Here is a tiny trained network, its code and every weight. The questions are about switching its units off for an input and a class, where a switched-off unit gives its printed mean instead of its output.

import numpy as np


def w(rows, s, z=0):
    codes = np.array(rows[::2]) - 128.0
    scale = np.full(codes.shape[1], s)
    scale[-1] = z or s
    return codes * scale


def norm(h):
    return h / np.sqrt((h * h).mean(-1, keepdims=True) + 1e-5)


def f(y):
    return np.maximum(y, 0)


def log_softmax(a):
    a = a - a.max(-1, keepdims=True)
    return a - np.log(np.exp(a).sum(-1, keepdims=True))


def net(x, mask):
    res = np.array(x, float).reshape(1, 4) / 4 @ E
    u = 0
    for l in range(3):
        y = f(norm(res) @ A[l][:, :-1].T + A[l][:, -1])
        res = res + np.where(mask[u : u + 6], y, B[l][:, -1]) @ B[l][:, :-1]
        u += 6
    return log_softmax(norm(res)[-1] @ U[:, :-1].T + U[:, -1])


A, B = {}, {}
E = w([
[165,136,3,177,130,64,146,176,158],'x0',
[123,129,112,100,139,144,140,129,113],'x1',
[138,130,134,121,134,112,107,119,141],'x2',
[91,149,96,120,100,94,32,124,55],'x3',
],0.0051)
A[0] = w([
[123,104,241,110,136,150,118,4,73,104],'0.n0',
[117,167,207,53,56,133,194,43,146,87],'0.n1',
[107,34,200,52,118,125,203,185,247,3],'0.n2',
[56,71,132,161,174,90,88,123,30,49],'0.n3',
[92,113,107,73,28,108,43,226,107,64],'0.n4',
[150,144,115,105,151,134,161,120,230,179],'0.n5',
],0.003,0.0013)
B[0] = w([
[65,75,3,158,97,163,145,144,203,253],'0.n0',
[132,105,32,129,83,166,59,118,177,213],'0.n1',
[220,175,213,167,72,64,214,160,81,220],'0.n2',
[214,149,205,96,67,59,173,121,186,182],'0.n3',
[116,150,134,146,123,78,211,129,88,199],'0.n4',
[102,161,193,153,127,157,94,214,72,212],'0.n5',
],0.0047,0.0033)
A[1] = w([
[111,142,158,86,99,43,122,101,94,154],'1.n0',
[146,102,173,127,105,134,180,103,160,123],'1.n1',
[254,97,149,98,134,128,145,115,135,2],'1.n2',
[70,108,201,135,117,179,121,112,155,92],'1.n3',
[146,60,84,94,86,212,140,122,127,233],'1.n4',
[151,161,101,161,186,58,165,191,108,141],'1.n5',
],0.005,0.00077)
B[1] = w([
[147,207,168,116,87,200,253,147,97,192],'1.n0',
[117,128,154,40,122,165,79,94,6,196],'1.n1',
[127,218,130,148,139,51,174,127,40,168],'1.n2',
[146,32,62,149,154,93,115,106,176,201],'1.n3',
[173,114,116,180,166,35,68,44,141,206],'1.n4',
[77,42,138,53,178,223,39,87,198,253],'1.n5',
],0.0038,0.0046)
A[2] = w([
[63,100,138,91,104,196,69,106,188,202],'2.n0',
[239,123,186,144,170,140,222,122,145,163],'2.n1',
[59,162,40,245,238,67,128,206,178,173],'2.n2',
[183,182,157,118,174,125,191,100,130,7],'2.n3',
[140,61,37,99,162,134,127,167,212,170],'2.n4',
[107,241,117,110,48,92,84,135,3,252],'2.n5',
],0.0042,0.00048)
B[2] = w([
[235,112,40,108,181,85,111,92,82,215],'2.n0',
[59,233,56,125,156,71,76,212,88,233],'2.n1',
[116,91,197,60,128,199,120,2,61,223],'2.n2',
[81,180,102,211,50,76,177,182,210,174],'2.n3',
[161,70,194,130,55,127,77,46,102,253],'2.n4',
[133,172,188,191,195,147,224,247,227,237],'2.n5',
],0.0048,0.0043)
U = w([
[144,2,125,100,136,160,74,3,99,255],'0',
[86,230,154,155,157,135,146,218,132,1],'1',
],0.0088,0.0008)

Each question gives the input, the list of numbers given to net, and the class t.
The units are the neurons (one row each of A and B). Each row of codes is followed by its name. A weight is (code - 128) times the scale printed after its matrix; where a second scale follows, it is the last column's (A, B and U).
mask holds one flag per neuron, layer by layer. A switched-off neuron (its flag False) gives its mean, the last column of its row in B, instead of its output. The means were averaged over made-up inputs and are rounded, as every weight is.
A unit's drop is (log p(t) with every unit on - log p(t) with that unit switched off) / (log p(t) with every unit on - log p(t) with every unit switched off).
most important unit: the unit with the biggest drop
k most important neurons: the k neurons with the biggest drops, biggest first
drop when u is switched off: that unit's drop, to one decimal
input [4,-6,2,-4], class 0: most important unit => 1.n5
input [-5,-4,4,-8], class 1: 2 most important neurons => (0.n2 2.n1)
input [-6,-8,3,8], class 1: 2 most important neurons => (1.n5 2.n5)
input [2,7,1,3], class 1: 2 most important neurons => (0.n0 1.n0)
input [8,4,-8,7], class 0: 3 most important neurons => (2.n2 1.n5 2.n1)
input [-3,-4,-1,4], class 1: 2 most important neurons => (1.n5 0.n4)
input [7,-5,6,-7], class 0: 4 most important neurons => (1.n5 2.n2 1.n0 2.n4)
input [3,5,-6,-3], class 0: 2 most important neurons => (1.n5 0.n3)
input [-5,-6,7,6], class 1: 3 most important neurons => (1.n5 2.n5 1.n0)
input [4,-4,-4,-4], class 0: 3 most important neurons => (1.n5 1.n0 0.n3)
input [3,0,-8,-3], class 0: 2 most important neurons => (1.n5 0.n3)
input [-4,6,3,-8], class 1: drop when 0.n2 is switched off => 2.0
